Below are the code and all the weights of a small trained network. Each question names an input and a class and asks about switching units off, where a switched-off unit gives its printed mean instead of its output.

import numpy as np


def w(rows, s, z=0):
    codes = np.array(rows[::2]) - 128.0
    scale = np.full(codes.shape[1], s)
    scale[-1] = z or s
    return codes * scale


def f(y):
    return y / 2 * (1 + np.tanh(0.7978845608 * (y + 0.044715 * y**3)))


def log_softmax(a):
    a = a - a.max(-1, keepdims=True)
    return a - np.log(np.exp(a).sum(-1, keepdims=True))


def net(x, mask):
    res = np.array(x, float).reshape(1, 7) / 4 @ E
    y = f(res @ A[0][:, :-1].T + A[0][:, -1])
    res = res + np.where(mask, y, B[0][:, -1]) @ B[0][:, :-1]
    return log_softmax(res[-1] @ U[:, :-1].T + U[:, -1])


A, B = {}, {}
E = w([
[106,89,172,119,182,248,98,125,145],'x0',
[95,145,180,35,116,147,58,208,115],'x1',
[46,135,154,102,190,110,39,75,98],'x2',
[145,98,70,86,126,200,154,148,52],'x3',
[123,55,88,30,84,114,152,108,155],'x4',
[177,101,182,97,93,123,136,18,65],'x5',
[65,82,71,110,167,88,162,178,73],'x6',
],0.012)
A[0] = w([
[125,166,213,75,110,66,23,183,107,6],'N1',
[174,141,171,220,145,185,141,75,160,172],'N2',
[60,147,122,194,187,137,96,182,121,131],'N3',
[144,102,173,143,47,114,190,42,114,11],'N4',
[180,137,54,84,97,125,200,228,121,52],'N5',
[94,23,100,2,94,143,103,113,123,32],'N6',
[16,143,38,170,144,54,149,79,126,160],'N7',
[187,111,114,130,59,115,162,51,84,113],'N8',
[100,204,203,114,126,165,53,110,87,17],'N9',
[227,102,135,144,87,58,197,24,114,57],'N10',
[200,155,57,135,57,119,174,240,158,144],'N11',
[159,119,207,188,107,171,70,165,228,68],'N12',
[95,30,124,33,71,157,139,92,156,66],'N13',
[97,179,33,150,139,67,145,66,134,135],'N14',
[121,89,178,34,133,183,73,70,76,166],'N15',
],0.0084,0.0025)
B[0] = w([
[58,202,159,61,75,122,101,117,139,195],'N1',
[183,113,75,172,121,188,121,53,186,218],'N2',
[23,91,156,176,133,161,129,135,125,200],'N3',
[190,144,136,86,132,106,148,47,165,205],'N4',
[166,163,82,107,92,142,82,213,29,221],'N5',
[135,70,114,1,166,112,165,168,123,220],'N6',
[134,56,118,179,134,42,97,138,147,208],'N7',
[183,126,166,155,126,111,184,114,100,214],'N8',
[123,186,192,95,161,159,72,100,104,187],'N9',
[192,133,181,135,79,79,234,74,133,247],'N10',
[150,197,76,165,32,118,155,230,65,229],'N11',
[121,176,64,150,206,151,125,154,218,202],'N12',
[167,101,86,59,176,89,165,155,193,210],'N13',
[131,110,120,154,156,61,109,124,122,189],'N14',
[173,83,146,53,170,156,77,106,104,212],'N15',
],0.0081,0.014)
U = w([
[163,50,123,5,170,126,151,119,128,98],'0',
[151,158,94,121,81,139,157,207,53,127],'1',
[182,140,174,136,182,240,65,38,104,41],'2',
[94,96,120,189,167,1,116,100,145,142],'3',
[53,213,225,68,146,121,51,113,139,178],'4',
[24,40,136,149,183,196,170,156,42,109],'5',
[135,183,127,168,154,186,141,130,250,42],'6',
[239,136,160,141,113,103,197,19,125,250],'7',
],0.0093,0.0024)

Each question gives the input, the list of numbers given to net, and the class t.
The units are the neurons (one row each of A and B). Each row of codes is followed by its name. A weight is (code - 128) times the scale printed after its matrix; where a second scale follows, it is the last column's (A, B and U).
mask holds one flag per neuron, in row order. A switched-off neuron (its flag False) gives its mean, the last column of its row in B, instead of its output. The means were averaged over made-up inputs and are rounded, as every weight is.
A unit's drop is (log p(t) with every unit on - log p(t) with that unit switched off) / (log p(t) with every unit on - log p(t) with every unit switched off).
The circuit of an input: a set's keep is (log p(t) with only the set's units on - log p(t) with every unit switched off) / (log p(t) with every unit on - log p(t) with every unit switched off). Starting from the 12 units with the biggest drops (on a tie, the unit counted first), units are removed one at a time, each time the one whose removal leaves the highest keep (on an exact tie, the one counted first), for as long as the keep stays at least 0.8.
units of the circuit, in order: the units of the circuit, biggest drop first
k most important neurons: the k neurons with the biggest drops, biggest first
drop of u: that unit's drop, to one decimal
input [0,5,-1,4,1,6,-8], class 0: units of the circuit, in order => [N15]
input [7,-2,-4,-8,-5,-6,8], class 5: 2 most important neurons => [N3 N4]
input [-3,-2,6,1,-5,2,-7], class 2: units of the circuit, in order => [N9 N11]
input [0,4,-6,7,5,1,4], class 1: 2 most important neurons => [N11 N5]
input [-6,0,5,4,-8,-7,7], class 3: 2 most important neurons => [N7 N14]
input [-8,-5,-6,-4,-7,-7,-1], class 1: 2 most important neurons => [N11 N5]
input [8,-2,5,-6,-6,-3,-6], class 6: 2 most important neurons => [N12 N2]
input [-1,-5,-3,2,4,0,5], class 1: 3 most important neurons => [N5 N11 N2]
input [5,2,-5,-8,7,-3,-1], class 6: 2 most important neurons => [N12 N15]
input [4,-7,-7,4,5,-3,8], class 1: drop of N6 => 0.0
input [1,-2,-6,-7,1,-7,3], class 1: drop of N11 => 0.4
input [8,3,-4,-3,1,-2,5], class 5: drop of N3 => 0.1
